Here is a tiny trained network, its code and every weight. The questions are about switching its units off for an input and a class, where a switched-off unit gives its printed mean instead of its output.

import numpy as np


def w(rows, s, z=0):
    codes = np.array(rows[::2]) - 128.0
    scale = np.full(codes.shape[1], s)
    scale[-1] = z or s
    return codes * scale


def norm(h):
    return h / np.sqrt((h * h).mean(-1, keepdims=True) + 1e-5)


def f(y):
    return y / 2 * (1 + np.tanh(0.7978845608 * (y + 0.044715 * y**3)))


def log_softmax(a):
    a = a - a.max(-1, keepdims=True)
    return a - np.log(np.exp(a).sum(-1, keepdims=True))


def net(x, mask):
    res = np.array(x, float).reshape(1, 8) / 4 @ E
    u = 0
    for l in range(3):
        y = f(norm(res) @ A[l][:, :-1].T + A[l][:, -1])
        res = res + np.where(mask[u : u + 3], y, B[l][:, -1]) @ B[l][:, :-1]
        u += 3
    return log_softmax(norm(res)[-1] @ U[:, :-1].T + U[:, -1])


A, B = {}, {}
E = w([
[119,129,150,130,147,121,134],'x0',
[217,211,167,19,88,61,110],'x1',
[121,129,134,127,126,125,128],'x2',
[126,129,125,134,130,129,131],'x3',
[115,132,147,123,138,118,130],'x4',
[113,115,104,255,171,128,17],'x5',
[104,214,68,69,250,170,149],'x6',
[113,131,115,129,99,120,126],'x7',
],0.0093)
A[0] = w([
[183,160,171,146,97,86,91,1],'L0N0',
[84,195,2,85,221,113,139,191],'L0N1',
[56,94,109,180,181,155,71,45],'L0N2',
],0.0083,0.0054)
B[0] = w([
[209,246,104,149,123,138,112,141],'L0N0',
[28,191,94,159,139,139,101,254],'L0N1',
[100,14,102,89,162,73,170,186],'L0N2',
],0.014,0.008)
A[1] = w([
[52,195,68,254,219,105,98,123],'L1N0',
[97,158,43,67,202,77,157,6],'L1N1',
[114,242,105,75,148,115,87,2],'L1N2',
],0.0084,0.0045)
B[1] = w([
[142,128,113,146,159,140,230,254],'L1N0',
[96,143,5,43,65,154,64,165],'L1N1',
[77,162,148,113,98,143,90,172],'L1N2',
],0.017,0.0094)
A[2] = w([
[95,113,188,120,152,177,255,189],'L2N0',
[178,142,195,70,97,85,161,3],'L2N1',
[129,11,157,142,133,196,191,159],'L2N2',
],0.0096,0.0052)
B[2] = w([
[171,207,108,132,11,108,70,254],'L2N0',
[166,49,32,99,217,102,132,159],'L2N1',
[159,183,240,161,152,135,80,236],'L2N2',
],0.012,0.0082)
U = w([
[189,167,200,184,69,118,87,203],'0',
[64,183,74,173,118,161,176,207],'1',
[210,65,94,79,103,68,192,132],'2',
[78,180,92,54,104,164,108,3],'3',
[124,50,187,247,161,143,109,77],'4',
[79,20,42,187,225,165,208,246],'5',
],0.015,0.0045)

Each question gives the input, the list of numbers given to net, and the class t.
The units are the neurons (one row each of A and B). Each row of codes is followed by its name. A weight is (code - 128) times the scale printed after its matrix; where a second scale follows, it is the last column's (A, B and U).
mask holds one flag per neuron, layer by layer. A switched-off neuron (its flag False) gives its mean, the last column of its row in B, instead of its output. The means were averaged over made-up inputs and are rounded, as every weight is.
A unit's drop is (log p(t) with every unit on - log p(t) with that unit switched off) / (log p(t) with every unit on - log p(t) with every unit switched off).
The circuit of an input: a set's keep is (log p(t) with only the set's units on - log p(t) with every unit switched off) / (log p(t) with every unit on - log p(t) with every unit switched off). Starting from all 9 units, units are removed one at a time, each time the one whose removal leaves the highest keep (on an exact tie, the one counted first), for as long as the keep stays at least 0.8.
circuit, biggest first: the units of the circuit, biggest drop first
k most important neurons: the k neurons with the biggest drops, biggest first
drop when u is switched off: that unit's drop, to one decimal
input [0,0,6,1,-1,6,5,4], class 5: circuit, biggest first : L0N2
input [1,7,7,-3,1,0,-2,-5], class 2: 4 most important neurons : L0N1, L2N1, L2N2, L2N0
input [-3,-5,-4,5,-5,6,-1,-8], class 4: circuit, biggest first : L2N2, L0N1
input [-5,-1,-5,1,2,-8,-7,-5], class 0: 2 most important neurons : L2N2, L1N1
input [-8,-6,7,-1,-3,6,0,-2], class 4: 2 most important neurons : L2N2, L0N1
input [1,-5,8,-7,-5,2,-1,0], class 4: 2 most important neurons : L0N2, L2N2
input [7,7,3,2,2,-1,-1,-6], class 2: circuit, biggest first : L0N1, L2N1
input [2,7,-2,-2,8,-2,-3,-2], class 2: 2 most important neurons : L0N1, L2N1
input [-6,-2,6,-6,-5,7,0,-2], class 4: circuit, biggest first : L0N1, L1N1
input [-1,-4,0,7,-8,6,-3,2], class 4: circuit, biggest first : L2N2, L0N2, L0N1
input [8,-8,2,6,2,0,-4,6], class 0: circuit, biggest first : L2N0, L0N1
input [-7,-1,3,-6,-8,-5,0,-2], class 0: 3 most important neurons : L0N1, L1N1, L0N2
input [-2,-6,8,-5,-7,5,-2,-4], class 4: circuit, biggest first : L2N2, L0N1
input [0,1,-3,-1,-4,1,-2,2], class 0: circuit, biggest first : L0N1
input [4,2,-6,-8,-6,-1,-3,5], class 2: 2 most important neurons : L0N1, L1N0
input [-4,1,-4,-4,-4,-3,-3,6], class 2: 4 most important neurons : L0N1, L1N0, L2N1, L0N2
input [6,-6,-8,-1,8,-2,0,7], class 0: circuit, biggest first : L0N1, L2N0, L2N2
input [-8,0,-2,-3,3,5,6,3], class 5: 2 most important neurons : L0N2, L2N2
input [-4,0,8,-1,5,2,5,-1], class 5: 2 most important neurons : L2N2, L1N1
input [1,-7,-3,-4,-8,-3,-8,0], class 0: circuit, biggest first : L2N2
input [-4,-2,5,-8,2,3,3,-6], class 5: 2 most important neurons : L0N2, L1N1
input [-6,1,-2,7,5,-2,-2,2], class 2: 2 most important neurons : L0N1, L1N0
input [1,3,-8,-1,-3,0,-7,6], class 2: 2 most important neurons : L0N1, L2N2
input [-2,6,8,-6,1,-5,-6,6], class 2: drop when L2N1 is switched off : 0.2
input [2,6,4,5,5,-2,-3,-2], class 2: drop when L2N1 is switched off : 0.5
